Table B holds the same points as the rows below and some others, measured another way and shuffled. Each row below is followed by which row of B it is.
B, 72 rows:
[249, 190, -323, -72, 460, 85, 292, 404, -206, 32, -202, 570, 439, -247, -220, 132, -250, -189, 651, -443, -451, 406, 90, -28, -274, 307, 367, -87, 11, -238, -21, 10]
[-262, 213, 123, -65, -298, 211, -113, -212, -333, -228, 202, -596, -256, 317, 483, -35, 91, -91, -281, 66, 428, -37, 107, -46, 136, -458, 91, -45, 246, 347, 23, -1]
[255, 36, -350, 147, 161, 85, 52, 504, -393, -271, -138, 205, -88, -388, -74, 86, 15, -266, 585, -515, -41, 254, 325, 219, -448, -15, 155, -22, 10, -406, 191, 92]
[-71, -99, 38, -121, 231, -139, 337, 322, -295, -27, 218, 114, 239, -740, -332, -582, -121, -21, 317, -386, -165, 336, 17, 107, 17, -245, 89, 203, -119, -279, 189, -191]
[164, -85, -323, 101, -194, -136, 144, 380, 321, 388, 244, 101, 223, -491, -313, -513, 211, -283, 306, 63, 73, 282, 309, -15, -276, -168, 258, -59, -486, -379, 266, -844]
[-601, 119, 128, -267, -523, -150, 48, -474, 535, 124, 328, -595, 1, 110, 431, -573, 320, 132, -670, 551, 299, -362, 144, -271, 295, -569, -65, -113, 105, 586, 291, -392]
[-651, 158, 2, -111, -209, 73, -131, -421, 325, 76, 317, -487, 34, 245, 573, -540, 403, 208, -591, 518, 334, -520, 11, -85, 472, -488, -166, -54, 70, 298, 59, -100]
[44, 128, -105, -133, 36, 19, 193, 361, -154, -20, 188, -52, 156, -306, -89, -122, -167, -357, 349, -212, -66, 268, 276, -71, -45, -81, 140, 27, -142, -44, 249, -127]
[-350, 174, -53, -311, 116, 19, 34, -123, -322, -156, -19, -548, 156, 11, 148, -720, 334, 71, -528, 12, 396, -253, 254, -88, 313, -357, 135, -104, 199, -212, 281, -91]
[176, -44, -113, 35, -11, 53, 63, 284, -213, -42, 128, -166, -92, -314, -110, -305, -98, -223, 103, -212, 148, 143, 118, -23, 15, -258, -57, 57, -229, -218, 290, -239]
[-606, 193, 77, -8, -559, 128, -179, -505, 404, -51, 503, -497, -178, 378, 726, -89, 369, 71, -401, 524, 469, -289, 182, -51, 200, -532, 3, -121, 168, 629, -28, -96]
[304, 111, -373, 22, 65, 205, -29, 113, 97, -287, -100, 82, -54, 60, 74, 252, -92, -249, 106, -240, 186, -14, 451, -163, -133, 65, 9, -269, 27, -71, 370, 183]
[-624, 162, -92, 4, -375, 8, -154, -501, 474, 10, 60, -282, -116, 306, 705, -269, 538, 317, -476, 510, 211, -541, 7, -15, 62, -456, -80, -167, 293, 459, -8, -81]
[-562, 77, -60, 0, -130, 135, -150, -774, 520, -217, 153, -89, -29, 358, 615, -198, 433, 534, -639, 342, 403, -513, 41, -58, 273, -385, -86, -249, 403, 400, -9, 215]
[-657, 150, 27, -65, -393, 91, -148, -612, 456, -219, 417, -383, -101, 288, 667, -189, 452, 228, -518, 410, 524, -395, 305, -37, 233, -494, -4, -195, 319, 502, 90, 110]
[328, 37, -264, -177, 301, -116, 338, 489, -254, -3, -317, 226, 250, -505, -393, -258, -232, -221, 357, -479, -334, 274, 149, -128, -243, 85, 148, -30, -64, -328, 385, -190]
[224, 0, -317, 251, 285, 336, -108, 31, -89, -418, -25, 367, -128, -17, 154, 324, -90, 27, 273, -397, 155, 22, 152, 121, -91, 12, -78, -116, 97, -187, 44, 465]
[-68, 271, -184, -5, -113, 360, -254, -318, -176, -182, -60, -443, -127, 639, 485, 26, 271, -38, -461, 147, 595, -209, 213, -143, 133, -225, 185, -299, 241, 74, 9, -17]
[-208, 119, 80, -192, 53, 151, -48, -155, -417, -144, 84, -625, -55, 124, 216, -551, 63, 38, -550, 10, 414, -205, -18, -135, 475, -439, -93, 15, 83, -31, 196, -52]
[246, -118, -292, 185, 10, 43, 37, 393, 219, -112, 194, 204, -120, -487, -94, -19, -166, -253, 412, -246, -31, 54, 250, 31, -112, -110, -282, 34, -339, -168, 390, 16]
[381, 92, -259, 89, -146, 244, -52, 43, 143, -236, -63, 32, -236, 187, 173, 469, -257, -281, 101, -169, 132, 49, 271, -235, -152, -13, -80, -227, 4, 239, 299, 126]
[268, -25, -274, 410, -109, 182, -100, 508, 106, 293, 141, 215, -230, -196, 163, 165, -236, -311, 627, 26, -317, 90, -292, 113, -151, -128, -328, 205, -532, 4, -76, -258]
[204, -69, -343, 164, 430, 234, 45, 270, 175, -123, 357, 463, 254, -392, -194, -62, -168, -149, 440, -296, 63, 123, 272, 58, 176, 90, -105, -11, -354, -425, 180, 205]
[-138, 219, -145, -51, -343, 214, -212, -339, -101, -447, -103, -525, -365, 470, 568, 150, 312, -42, -452, 30, 598, -261, 442, -109, -97, -335, 104, -318, 441, 272, 257, 173]
[-261, 209, -155, -37, 70, 267, -163, -495, -115, -434, -205, -130, -112, 461, 548, 79, 305, 297, -430, -39, 382, -324, 134, -18, 66, -200, 106, -289, 565, 160, -16, 402]
[82, -84, -312, 193, 336, 8, 193, 243, 305, 94, 8, 777, 247, -493, -113, -16, -143, 113, 612, -247, -505, 134, -148, 133, -183, 98, -76, 61, -161, -152, -33, 46]
[568, 27, -273, 112, 127, 188, 139, 252, -132, -264, -240, 430, -104, -116, -116, 528, -420, -217, 486, -545, -172, 389, 139, -110, -403, 151, 100, -151, 64, 19, 185, 138]
[276, -55, -288, 261, -17, 85, 41, 385, 246, 322, 107, 312, 16, -273, -52, -34, -192, -223, 474, 2, -269, 147, -163, -7, -123, -54, -149, 87, -477, -83, 36, -386]
[12, 126, -291, -57, 51, -36, 101, 341, -69, -18, -179, -3, 45, -240, 66, -178, 72, -191, 237, -143, -164, -44, 205, 2, -211, -73, 26, -51, -12, -142, 258, -85]
[124, 37, -356, 206, 198, 107, 63, 420, 234, 240, 93, 449, 172, -289, 16, 18, -156, -194, 598, -47, -397, 63, -104, 60, -67, 78, -145, 81, -388, -137, -14, -103]
[464, 11, -360, 51, 452, 161, 106, 426, -313, -163, -348, 303, 42, -260, -193, 31, -317, -161, 346, -519, -222, 100, 8, -55, -102, 135, -113, -26, -97, -384, 256, 162]
[-143, 180, -80, -121, 25, 204, -136, -129, -311, -192, -80, -556, -130, 277, 345, -326, 133, -9, -495, 44, 390, -326, 73, -137, 331, -335, -119, -91, 139, -18, 211, 64]
[-214, 179, -21, -253, 172, 183, 46, -395, -173, -144, 114, -272, 293, 254, 113, -425, 193, 154, -524, -1, 490, -27, 201, -192, 359, -215, 325, -227, 247, -73, 75, -83]
[353, -177, -284, 271, 297, 201, 87, 125, 287, -166, 234, 655, 85, -384, -208, 156, -282, 5, 448, -381, -33, 237, 97, 27, -24, 61, -130, -39, -240, -204, 138, 175]
[416, 76, -335, 41, 393, 179, 135, 454, -357, 227, -52, 236, 383, -198, -386, -272, -104, -288, 369, -305, -1, 419, 83, -46, -71, 126, 375, -54, -330, -641, 22, -457]
[488, 50, -378, -98, 366, -5, 264, 376, -70, -173, -554, 438, 101, -300, -241, 167, -398, -148, 353, -533, -463, 103, 101, -212, -290, 244, -66, -145, 61, -129, 419, 174]
[-643, 88, 86, -110, -185, 101, -101, -551, 259, -336, 448, -386, -67, 122, 551, -319, 334, 273, -530, 237, 504, -397, 245, -5, 403, -512, -125, -88, 299, 370, 142, 278]
[-215, 251, 3, -223, -70, 182, 5, -361, -126, -227, 77, -351, 64, 363, 324, -72, 115, 20, -400, 24, 408, -36, 247, -204, 172, -226, 267, -237, 346, 250, 100, 37]
[225, -128, -319, 215, 218, 89, 37, 321, 175, 118, 123, 324, 91, -406, -161, -259, -101, -74, 321, -147, -105, 34, -29, 43, 41, -68, -212, 69, -413, -347, 166, -168]
[225, -118, -171, 224, 92, 221, -70, 163, -249, -304, 229, 12, -180, -268, -67, -106, -13, -101, 160, -364, 397, 173, 229, 138, -14, -244, -32, 7, -131, -362, 195, 40]
[202, 42, -261, 83, 266, 173, 76, 79, -27, -20, -96, 336, 148, -70, -36, -3, -99, 20, 193, -233, -67, 128, -26, -39, -65, 37, 100, -98, -24, -175, 19, -30]
[501, 14, -308, 268, 363, 313, -76, 537, -534, -177, -275, 211, -242, -153, 17, 253, -389, -243, 505, -505, -217, 102, -211, 103, -100, 36, -283, 130, -194, -322, 56, 252]
[579, -97, -345, 86, 742, 294, 90, 346, -473, -270, -150, 388, 194, -335, -447, -172, -339, -68, 235, -692, 89, 225, 68, -15, 162, 148, -47, -28, -195, -756, 239, 207]
[600, -42, -435, 236, 457, 292, -35, 347, -374, -203, -313, 379, -32, -142, -208, 99, -186, -114, 333, -552, 38, 182, 36, 44, -169, 123, 6, -98, -125, -580, 128, 90]
[269, 160, -443, 238, 58, 284, -148, 83, 87, -154, -339, 303, -179, 276, 359, 518, -35, -91, 276, -135, -93, -98, 55, -26, -312, 105, -45, -225, 109, 69, 3, 215]
[-626, 58, 157, -128, -470, -58, 1, -560, 435, -78, 481, -428, -46, 64, 445, -424, 371, 233, -529, 386, 446, -227, 212, -90, 224, -590, 38, -109, 213, 509, 149, -194]
[583, 70, -311, 137, 369, 375, -7, 449, -401, -347, -52, 223, -97, -98, -99, 431, -480, -412, 499, -595, 25, 267, 220, -56, -33, 165, -94, -41, -159, -276, 228, 382]
[-215, 76, -2, -264, -26, -6, 77, -377, -107, -572, -163, -306, -149, 17, 243, -193, 130, 227, -516, -233, 350, -245, 339, -148, 62, -329, -15, -226, 553, 208, 443, 357]
[251, -246, -168, 307, -147, -70, 130, 286, 237, 16, 118, 431, -198, -606, -138, 2, -175, -35, 527, -264, -243, 269, -84, 128, -377, -219, -166, 116, -254, 4, 162, -241]
[-509, 51, 60, -45, -187, 114, -44, -769, 546, -169, 312, -47, 23, 274, 507, -138, 242, 461, -550, 306, 343, -303, 18, -127, 306, -383, -33, -204, 330, 544, -17, 124]
[-660, 120, 106, 39, -364, 125, -125, -693, 412, -8, 457, -200, -16, 342, 642, -197, 435, 379, -427, 470, 398, -219, -28, 27, 199, -501, 136, -123, 280, 528, -237, -114]
[-592, 216, -20, -171, -259, 80, -46, -685, 595, 107, 285, -257, 215, 435, 534, -328, 389, 282, -631, 561, 346, -368, 105, -242, 352, -335, 124, -267, 214, 488, -12, -187]
[203, -82, -369, 333, -133, -6, 18, 315, 323, 230, -62, 423, -96, -303, 37, 45, 25, -92, 517, -28, -297, 100, -83, 112, -437, -75, -59, 6, -272, -68, 25, -360]
[235, -162, -227, 220, 48, 23, 204, 26, 408, 108, 202, 692, 213, -401, -260, 15, -94, 84, 456, -211, -117, 426, 37, 31, -302, 1, 227, -88, -175, -88, -12, -319]
[-542, 172, 27, 4, -260, 185, -176, -603, 412, -16, 223, -286, -108, 467, 729, -98, 235, 308, -528, 487, 240, -472, -172, -113, 372, -418, -202, -100, 217, 607, -109, 85]
[235, -120, -252, 103, 229, 25, 266, 53, 458, 48, 162, 732, 331, -417, -295, 11, -217, 63, 428, -256, -223, 325, 83, -76, -136, 110, 116, -99, -167, -78, 114, -118]
[-204, 229, 59, -258, -146, 90, 95, -387, -70, -267, 15, -266, 31, 273, 303, 16, 40, 58, -333, -31, 264, 22, 238, -226, 46, -228, 268, -241, 444, 414, 138, 59]
[-352, 338, -6, -290, -263, 50, 6, -119, -228, -262, -43, -572, -116, 254, 483, -45, 170, -161, -253, 53, 220, -156, 337, -131, -13, -301, 163, -164, 403, 378, 227, 95]
[206, 32, -509, 151, 146, 68, 31, 252, 456, 103, -96, 457, 165, -176, -1, 44, 13, -129, 364, -51, -204, -80, 192, -54, -193, 135, -75, -161, -222, -188, 208, -65]
[249, -157, -387, 335, -13, 153, -164, 457, 40, -111, 283, -13, -213, -425, -72, -227, 118, -304, 313, -180, 334, -20, 357, 183, -74, -238, -243, 41, -468, -535, 356, -117]
[515, 36, -275, 82, 437, 208, 181, 404, -294, 57, -176, 459, 207, -215, -294, 97, -433, -192, 488, -464, -300, 391, -137, -87, -88, 196, 101, 6, -217, -318, 24, -86]
[12, 317, -122, -336, 373, 104, 289, 415, -84, 309, 166, 38, 581, -107, -117, -180, -439, -434, 326, -34, -407, 187, 19, -315, 370, 186, 83, 56, -314, 23, 119, -128]
[94, 226, -322, -32, 60, 143, 79, 104, 103, 42, 1, 187, 265, 92, 64, 108, 54, -223, 250, -55, 13, 183, 320, -115, -187, 111, 361, -237, 15, -45, 51, -157]
[-644, 216, -71, -317, -172, -58, 55, -614, 643, 160, 195, -286, 376, 285, 385, -595, 473, 295, -718, 569, 291, -441, 210, -294, 370, -304, 160, -299, 216, 348, 154, -280]
[594, -94, -182, 195, -81, 90, 94, 397, -296, -152, -195, 132, -320, -288, -181, 237, -370, -287, 410, -491, -73, 393, 26, -40, -407, -97, -29, 3, -125, -77, 268, -176]
[-186, 236, -109, -2, -273, 202, -229, -229, -219, -143, -206, -556, -332, 478, 591, -73, 286, 18, -447, 181, 352, -340, 7, -70, 24, -389, -29, -155, 278, 222, 56, -53]
[-252, 227, 15, -203, -62, 189, -8, -377, -152, -216, 149, -388, 85, 325, 297, -196, 191, 47, -444, 46, 500, -36, 269, -159, 223, -276, 290, -225, 304, 151, 86, -22]
[-445, 111, 8, 15, -347, 217, -188, -732, 521, -42, 412, -312, -43, 495, 572, -174, 355, 269, -647, 489, 605, -321, 112, -166, 355, -439, 31, -241, 165, 464, -30, -112]
[-302, 236, -140, -137, -109, 170, -227, -13, -435, -309, 32, -810, -197, 215, 424, -442, 436, -162, -458, 62, 641, -367, 431, 17, 208, -435, 18, -119, 176, -197, 303, 54]
[-242, 163, -75, 64, 81, 310, -175, -340, -278, -206, 12, -178, -64, 371, 445, -104, 267, 227, -296, 10, 389, -139, -43, 80, 155, -283, 144, -119, 295, 6, -199, 119]
[75, 117, -185, -6, 290, 237, 51, 297, -241, -38, 351, 39, 273, -184, -101, -171, -101, -303, 318, -216, 166, 247, 269, 25, 188, -22, 164, 16, -248, -356, 74, -22]
[-161, 154, 106, -86, -359, 149, -89, -143, -328, -159, 177, -695, -291, 223, 360, -196, 104, -138, -361, 76, 485, -13, 142, -96, 125, -495, 73, -42, 134, 242, 149, -205]
Rows of B count from 0, top down.

[-186, 181, -85, 13, -251, -206, 158, -74, -15, -37, -45, -98, -96, -117, 148, -16, -160, 370, -21, 410, 210, -316, -144, -165, -107, 237, 163] : 37
[2, 220, -108, 78, -221, 46, -306, -228, 164, -79, -36, -283, -147, 33, 69, -247, 155, -147, 49, -175, -111, 391, 81, -130, -59, 265, -488] : 14
[-238, -225, 220, 17, -107, -155, 298, -51, -43, 68, -212, 187, 39, -183, -358, -155, -162, 254, -190, 282, 100, -323, -144, -24, -113, 39, -40] : 52
[38, 20, -97, -104, -37, -253, 117, 32, 6, -67, -286, -150, 123, -175, 221, 226, -269, 769, 573, 285, 94, -740, -732, -496, -105, 4, 195] : 61
[45, -170, 24, -259, -146, 227, -94, -18, 156, -17, -33, -167, 148, 110, -295, -298, 340, -325, 254, -609, -487, 440, -512, -93, -185, 316, -675] : 25
[117, 377, 61, 21, -178, 206, -270, -60, 150, -142, 320, -401, 16, 101, -271, -158, 193, -596, 145, -692, -159, 499, -228, -202, -195, 404, -579] : 36
[280, -145, 0, 111, -236, -109, 382, 228, 8, -157, 136, 400, 31, 251, 61, -92, -39, 140, -153, -150, -17, -120, -80, 260, 468, 350, 464] : 13
[-179, 284, 18, -119, -182, 84, 141, 23, 71, -209, -137, 44, 82, -68, 149, -60, -144, 431, 131, 426, 201, -490, -297, -14, -159, 224, 285] : 63
[-5, 167, 152, 10, -112, -315, 178, -55, -47, 54, 203, -41, -15, -160, -86, 3, -280, 115, 102, -18, 227, -292, -360, -137, -135, 145, -16] : 22
[-109, 438, 386, 166, 4, 276, -485, -332, 77, 102, 326, -293, -18, 167, -576, 28, 260, -706, -130, -655, 105, 664, -59, -119, -286, 163, -651] : 39
[-37, -91, 90, -77, -239, -430, 375, -40, -33, 79, 207, 63, -72, -222, -114, -347, -308, 16, -125, 15, 46, -168, -192, 79, -121, 279, -187] : 16
[-376, 303, 157, 236, 12, 387, -641, -475, 143, 36, -459, -143, -108, 122, -157, 100, 329, 130, -108, 238, 204, 302, 261, -182, -136, -134, -322] : 4
[112, -6, -49, 213, -150, -38, 127, 72, -28, -69, -58, 295, -18, 351, 195, 284, 90, 438, -98, 122, 175, -174, -74, 43, 475, 176, 657] : 32
[151, 433, -77, 100, -443, -28, 454, 372, 78, -506, 441, -184, 24, -103, -67, -329, -321, -255, -139, -79, 46, -275, -2, -28, -26, 711, 229] : 47
[-51, 209, 268, -189, 75, 358, -477, -331, 206, 45, 77, -213, 164, 232, -325, -96, 251, -347, 175, -622, -175, 448, -453, -13, -348, 163, -668] : 54
[-102, 156, 249, -69, -147, -162, 275, 45, -8, -88, -47, 208, 38, -365, -85, -296, -311, 205, 182, 272, 271, -480, -234, 85, -158, 18, -43] : 58
[189, -230, 207, 219, -41, -150, 161, -38, -2, 20, -10, 507, -1, 257, -77, -36, -89, 221, -267, -105, 118, -85, 69, 315, 463, 54, 320] : 43
[-161, 262, 64, 91, -85, 100, -484, -360, 102, 96, -99, -338, -124, 10, -141, -24, 256, -178, 124, -193, 23, 442, -53, -289, -215, 49, -626] : 10
[59, -344, -261, 122, -291, -202, 524, 260, -25, -186, -25, -215, 77, 121, -197, 109, -150, 323, -278, 48, -266, -388, -289, -441, 130, 556, 388] : 3
[-73, -53, 157, -49, -20, -144, 172, -108, 67, -60, -60, 9, 129, -20, -170, -66, -345, 349, -88, 107, 48, -475, -334, -65, -171, 185, 62] : 6
[-197, -191, 156, -226, -22, 135, -349, -434, 157, 252, -98, -97, 17, 190, -284, -261, 321, -221, -72, -408, -319, 587, -284, 67, -279, 144, -793] : 69
[-85, 427, 60, 191, -133, 147, 36, 35, 68, -312, -1, -174, 84, 56, -96, 173, -213, 243, -92, 228, 272, -443, -90, -239, -89, 300, 391] : 5
[-208, 83, -170, -79, -273, -98, 173, -62, 31, -60, -62, -103, -42, 55, 192, 9, -66, 415, -102, 383, 59, -272, -220, -114, -92, 377, 255] : 55
[-90, 560, -26, -11, -249, 372, -391, -79, 134, -140, 110, -412, -43, 59, -68, -60, 427, -440, 299, -343, -27, 523, -192, -252, -244, 316, -491] : 56
[-33, 16, 44, 23, -163, -90, 296, 61, 66, -215, -33, -6, 90, -58, -133, -162, -332, 267, -146, 178, 32, -471, -160, -64, -72, 322, 176] : 8
[-59, -39, 107, 222, -198, -84, 365, 141, -66, -92, 139, -38, 43, 56, -424, 98, -140, 16, -382, 6, 81, -226, -84, -197, 43, 357, 280] : 48
[303, -141, 68, 195, -11, -106, 70, -71, 88, -91, 92, 329, 51, 485, 90, 88, -169, 314, -301, -223, 15, -145, -14, 251, 468, 253, 495] : 42
[-68, 860, 328, 36, -116, 297, -517, -212, 143, -129, 236, -250, -68, -212, -161, -283, 129, -606, 388, -344, 307, 413, -25, -14, -379, 49, -734] : 11
[-116, 376, -91, 116, -175, 322, -461, -253, 193, -141, -15, -471, -65, 232, -84, -5, 291, -227, -63, -230, -103, 456, 36, -279, -162, 360, -376] : 45
[416, -224, 20, 223, -109, -163, 283, 186, 59, -232, -26, 390, 66, 218, 58, -97, -209, 296, -74, -177, -40, -293, -4, 173, 549, 207, 432] : 30
[-189, 187, -105, -129, -63, 273, -556, -466, 267, -29, -336, -176, -38, 250, 282, -133, 247, 265, 109, 70, -120, 271, -87, 5, -163, 143, -361] : 51
[-75, 640, 74, 144, -76, 137, -639, -468, 224, -104, -24, -264, -178, 18, 185, -184, 4, -73, 83, -25, 232, 283, 243, -16, -182, 76, -470] : 20
[339, -98, 126, 369, 45, -34, 122, 68, 31, -178, 66, 242, 129, 478, -139, 336, -194, 324, -294, -237, 94, -323, -60, -8, 508, 215, 681] : 18
[396, 130, 107, 520, -151, -245, 274, 258, -67, -248, 174, 217, -50, 44, -104, 122, -269, 93, -92, -139, 293, -314, 165, -95, 544, 144, 503] : 19
